Here is a tiny trained network, its code and every weight. The questions are about switching its units off for an input and a class, where a switched-off unit gives its printed mean instead of its output.

import numpy as np


def w(rows, s, z=0):
    codes = np.array(rows[::2]) - 128.0
    scale = np.full(codes.shape[1], s)
    scale[-1] = z or s
    return codes * scale


def f(y):
    return y / 2 * (1 + np.tanh(0.7978845608 * (y + 0.044715 * y**3)))


def log_softmax(a):
    a = a - a.max(-1, keepdims=True)
    return a - np.log(np.exp(a).sum(-1, keepdims=True))


def net(x, mask):
    res = np.array(x, float).reshape(1, 5) / 4 @ E
    y = f(res @ A[0][:, :-1].T + A[0][:, -1])
    res = res + np.where(mask, y, B[0][:, -1]) @ B[0][:, :-1]
    return log_softmax(res[-1] @ U[:, :-1].T + U[:, -1])


A, B = {}, {}
E = w([
[154,73,164,216,129,192,181,119,56,114],'x0',
[150,171,217,40,223,145,219,48,227,125],'x1',
[173,204,7,169,136,188,85,130,208,108],'x2',
[119,191,159,105,31,166,182,240,159,83],'x3',
[196,80,101,139,113,77,184,134,194,36],'x4',
],0.011)
A[0] = w([
[154,153,67,196,182,105,75,111,93,151,110],'N0',
[167,126,254,26,119,84,207,111,92,137,134],'N1',
[157,83,68,148,105,111,177,140,124,76,178],'N2',
[92,38,129,149,116,48,83,71,30,202,161],'N3',
[118,201,64,95,80,143,96,215,132,87,147],'N4',
[99,119,174,144,78,134,152,131,47,128,180],'N5',
[148,194,90,97,171,145,129,101,150,138,253],'N6',
[120,124,68,138,115,148,71,131,88,156,140],'N7',
[197,90,76,167,49,95,67,160,121,74,95],'N8',
[80,158,95,104,142,127,58,108,117,158,176],'N9',
],0.0095,0.0045)
B[0] = w([
[183,74,2,85,156,194,118,109,60,123,221],'N0',
[77,117,247,34,141,112,167,135,154,148,231],'N1',
[183,13,138,152,113,119,160,161,147,62,196],'N2',
[36,50,181,133,96,112,58,70,128,183,253],'N3',
[126,238,140,157,119,55,96,186,176,109,248],'N4',
[142,124,240,184,101,129,154,167,83,174,194],'N5',
[190,235,98,156,187,183,139,64,228,141,210],'N6',
[124,149,68,101,157,145,109,167,57,159,215],'N7',
[104,47,10,107,96,87,152,209,86,76,241],'N8',
[65,155,73,148,164,149,98,157,145,209,205],'N9',
],0.0081,0.015)
U = w([
[135,106,67,139,83,136,107,167,44,116,253],'0',
[151,136,195,184,83,218,189,173,26,139,112],'1',
[103,140,178,8,147,107,214,101,191,124,131],'2',
[207,91,87,129,91,112,153,159,174,45,191],'3',
[140,135,74,106,178,182,76,68,116,190,115],'4',
[136,224,104,123,100,115,63,160,161,140,8],'5',
[227,156,124,138,169,171,177,35,187,86,126],'6',
[88,74,181,121,101,103,86,97,91,164,77],'7',
],0.012,0.0024)

Each question gives the input, the list of numbers given to net, and the class t.
The units are the neurons (one row each of A and B). Each row of codes is followed by its name. A weight is (code - 128) times the scale printed after its matrix; where a second scale follows, it is the last column's (A, B and U).
mask holds one flag per neuron, in row order. A switched-off neuron (its flag False) gives its mean, the last column of its row in B, instead of its output. The means were averaged over made-up inputs and are rounded, as every weight is.
A unit's drop is (log p(t) with every unit on - log p(t) with that unit switched off) / (log p(t) with every unit on - log p(t) with every unit switched off).
The circuit of an input: a set's keep is (log p(t) with only the set's units on - log p(t) with every unit switched off) / (log p(t) with every unit on - log p(t) with every unit switched off). Starting from all 10 units, units are removed one at a time, each time the one whose removal leaves the highest keep (on an exact tie, the one counted first), for as long as the keep stays at least 0.8.
units of the circuit, in order: the units of the circuit, biggest drop first
top k neurons: the k neurons with the biggest drops, biggest first
drop when u is switched off: that unit's drop, to one decimal
input [-5,-7,-3,2,8], class 3: units of the circuit, in order	[N2]
input [0,7,2,-4,1], class 6: top 2 neurons	[N6; N3]
input [0,-8,-7,2,3], class 7: top 3 neurons	[N3; N0; N5]
input [0,-4,-5,4,-5], class 7: top 4 neurons	[N3; N6; N0; N2]
input [7,-3,4,0,5], class 3: top 2 neurons	[N2; N3]
input [-4,4,8,5,5], class 6: top 2 neurons	[N6; N9]
input [3,7,4,3,6], class 6: top 2 neurons	[N6; N3]
input [6,-4,-3,-2,-1], class 7: drop when N3 is switched off	2.7
input [8,7,-4,-5,-5], class 2: drop when N7 is switched off	0.2
input [4,-4,-3,0,-8], class 7: drop when N3 is switched off	4.4
